Below is a small trained network, with its code and all its weights. Each question gives an input and a target symbol and asks what happens when units are switched off, that is, made to give their printed mean instead of their output.

import numpy as np


def w(rows, s, z=0):
    codes = np.array(rows[::2]) - 128.0
    scale = np.full(codes.shape[1], s)
    scale[-1] = z or s
    return codes * scale


def norm(h):
    return h / np.sqrt((h * h).mean(-1, keepdims=True) + 1e-5)


def f(y):
    return np.maximum(y, 0)


def softmax(a):
    e = np.exp(a - a.max(-1, keepdims=True))
    return e / e.sum(-1, keepdims=True)


def log_softmax(a):
    a = a - a.max(-1, keepdims=True)
    return a - np.log(np.exp(a).sum(-1, keepdims=True))


def net(x, mask):
    ids = ['αβδεζθμξτφω'.index(c) for c in x.split()]
    T = len(ids)
    res = E[ids] + P[:T]
    r = norm(res)
    for j in range(3):
        rows = slice(3 * j, 3 * j + 3)
        q, k, v = (r @ M[0][rows].T for M in (Q, K, V))
        z = softmax(np.where(np.tri(T) > 0, q @ k.T / 3**0.5, -1e9)) @ v
        o = O[0][rows]
        res = res + np.where(mask[j], z, o[:, -1]) @ o[:, :-1]
    y = f(norm(res) @ A[0][:, :-1].T + A[0][:, -1])
    res = res + np.where(mask[3:19], y, B[0][:, -1]) @ B[0][:, :-1]
    return log_softmax(norm(res)[-1] @ U[:, :-1].T + U[:, -1])


Q, K, V, O, A, B = {}, {}, {}, {}, {}, {}
E = w([
[213,73,159,135],'α',
[153,139,103,190],'β',
[173,140,128,113],'δ',
[153,153,71,141],'ε',
[224,142,110,130],'ζ',
[149,110,172,133],'θ',
[223,141,110,126],'μ',
[134,159,150,139],'ξ',
[124,125,150,184],'τ',
[123,77,117,144],'φ',
[234,8,127,130],'ω',
],0.016)
P = w([
[51,90,89,3],'0',
[176,168,153,157],'1',
[189,167,145,158],'2',
[187,148,130,161],'3',
[199,141,128,152],'4',
[196,116,106,151],'5',
[184,121,101,157],'6',
],0.0052)
Q[0] = w([
[237,72,94,125],'head 0',
[126,57,81,124],'head 0',
[122,41,51,153],'head 0',
[182,86,109,177],'head 1',
[24,192,194,98],'head 1',
[193,125,83,117],'head 1',
[227,93,109,115],'head 2',
[27,107,187,34],'head 2',
[1,152,137,77],'head 2',
],0.0096)
K[0] = w([
[92,107,178,77],'head 0',
[68,34,69,122],'head 0',
[85,39,132,115],'head 0',
[126,120,115,34],'head 1',
[125,153,195,231],'head 1',
[157,115,134,29],'head 1',
[83,124,126,88],'head 2',
[186,155,113,254],'head 2',
[226,147,226,214],'head 2',
],0.0091)
V[0] = w([
[127,3,122,154],'head 0',
[78,126,95,184],'head 0',
[134,231,119,167],'head 0',
[60,131,87,203],'head 1',
[144,157,59,46],'head 1',
[221,125,209,215],'head 1',
[6,137,177,92],'head 2',
[153,106,48,225],'head 2',
[155,223,147,163],'head 2',
],0.0075)
O[0] = w([
[125,224,188,140,221],'head 0',
[111,130,129,192,113],'head 0',
[111,2,97,192,94],'head 0',
[104,73,136,212,62],'head 1',
[67,224,82,128,247],'head 1',
[213,81,163,95,101],'head 1',
[41,112,154,87,4],'head 2',
[200,149,185,194,235],'head 2',
[149,28,68,175,22],'head 2',
],0.0071,0.0042)
A[0] = w([
[149,86,103,121,53],'neuron 0',
[113,130,108,157,66],'neuron 1',
[122,155,172,147,66],'neuron 2',
[146,127,97,138,62],'neuron 3',
[135,79,186,72,219],'neuron 4',
[9,102,154,142,177],'neuron 5',
[144,90,123,158,122],'neuron 6',
[118,172,122,99,232],'neuron 7',
[108,129,203,165,51],'neuron 8',
[135,76,85,149,254],'neuron 9',
[69,120,186,125,11],'neuron 10',
[87,85,136,189,45],'neuron 11',
[176,109,194,108,97],'neuron 12',
[143,133,105,142,65],'neuron 13',
[162,126,87,119,104],'neuron 14',
[156,56,148,126,201],'neuron 15',
],0.013,0.0027)
B[0] = w([
[111,133,127,127,134],'neuron 0',
[154,101,154,142,147],'neuron 1',
[130,117,150,192,176],'neuron 2',
[144,141,111,120,156],'neuron 3',
[85,93,183,48,156],'neuron 4',
[177,41,196,168,150],'neuron 5',
[117,142,94,55,171],'neuron 6',
[112,70,101,166,255],'neuron 7',
[107,105,149,171,164],'neuron 8',
[110,83,70,55,180],'neuron 9',
[203,146,149,201,137],'neuron 10',
[178,94,101,154,151],'neuron 11',
[28,57,183,145,198],'neuron 12',
[170,152,122,118,159],'neuron 13',
[156,162,122,112,181],'neuron 14',
[1,124,55,98,171],'neuron 15',
],0.0056,0.0055)
U = w([
[182,128,184,55,25],'α',
[221,40,163,222,180],'β',
[106,188,18,119,148],'δ',
[76,160,54,254,245],'ε',
[199,159,91,79,55],'ζ',
[138,155,132,12,138],'θ',
[198,166,63,90,2],'μ',
[55,46,97,113,213],'ξ',
[100,78,209,127,125],'τ',
[46,213,226,168,178],'φ',
[161,131,194,88,65],'ω',
],0.008,0.0028)

Each question gives the input, a string of symbols that net reads in full, and the target symbol t.
The units are the heads (3 rows each of Q, K, V and O) and the neurons (one row each of A and B). Each row of codes is followed by its name. A weight is (code - 128) times the scale printed after its matrix; where a second scale follows, it is the last column's (O, A, B and U).
mask holds one flag per unit, heads first, then neurons. A switched-off unit (its flag False) gives its mean, the last column of its rows in O or B, instead of its output. The means were averaged over made-up inputs and are rounded, as every weight is.
A unit's drop is (log p(t) with every unit on - log p(t) with that unit switched off) / (log p(t) with every unit on - log p(t) with every unit switched off).
The circuit of an input: a set's keep is (log p(t) with only the set's units on - log p(t) with every unit switched off) / (log p(t) with every unit on - log p(t) with every unit switched off). Starting from the 12 units with the biggest drops (on a tie, the unit counted first), units are removed one at a time, each time the one whose removal leaves the highest keep (on an exact tie, the one counted first), for as long as the keep stays at least 0.8.
units of the circuit, in order: the units of the circuit, biggest drop first
k most important neurons: the k neurons with the biggest drops, biggest first
heads that matter: for each layer, one digit per head in row order, 1 if its drop is at least 0.15 and else 0, layers parted by /
drop when u is switched off: that unit's drop, to one decimal
input β φ β β β, target β: units of the circuit, in order : [head 1]
input φ φ β φ β δ δ, target φ: heads that matter : 001
input β β β μ, target β: heads that matter : 111
input φ ζ β β α, target φ: heads that matter : 001
input φ β φ, target φ: heads that matter : 101
input β β β ε β β, target β: heads that matter : 011
input ε φ τ β δ, target ε: units of the circuit, in order : [head 1; head 0]
input τ β β μ β φ β, target φ: heads that matter : 101
input β μ β δ, target β: heads that matter : 001
input φ φ τ ζ ε, target φ: heads that matter : 101
input θ β δ, target θ: heads that matter : 001
input μ φ φ ξ, target ξ: 2 most important neurons : [neuron 15; neuron 12]
input ω τ β ξ, target ξ: heads that matter : 110
input ω β β φ, target φ: heads that matter : 100
input θ β β β β δ, target θ: units of the circuit, in order : [head 2]
input β α β β ξ, target β: heads that matter : 001
input φ ω ε ε ε β β, target φ: drop when head 2 is switched off : 0.5
input β β φ θ, target β: drop when head 1 is switched off : 0.2
input β β μ, target β: drop when head 0 is switched off : 0.2
input β β δ, target β: drop when head 0 is switched off : 0.1
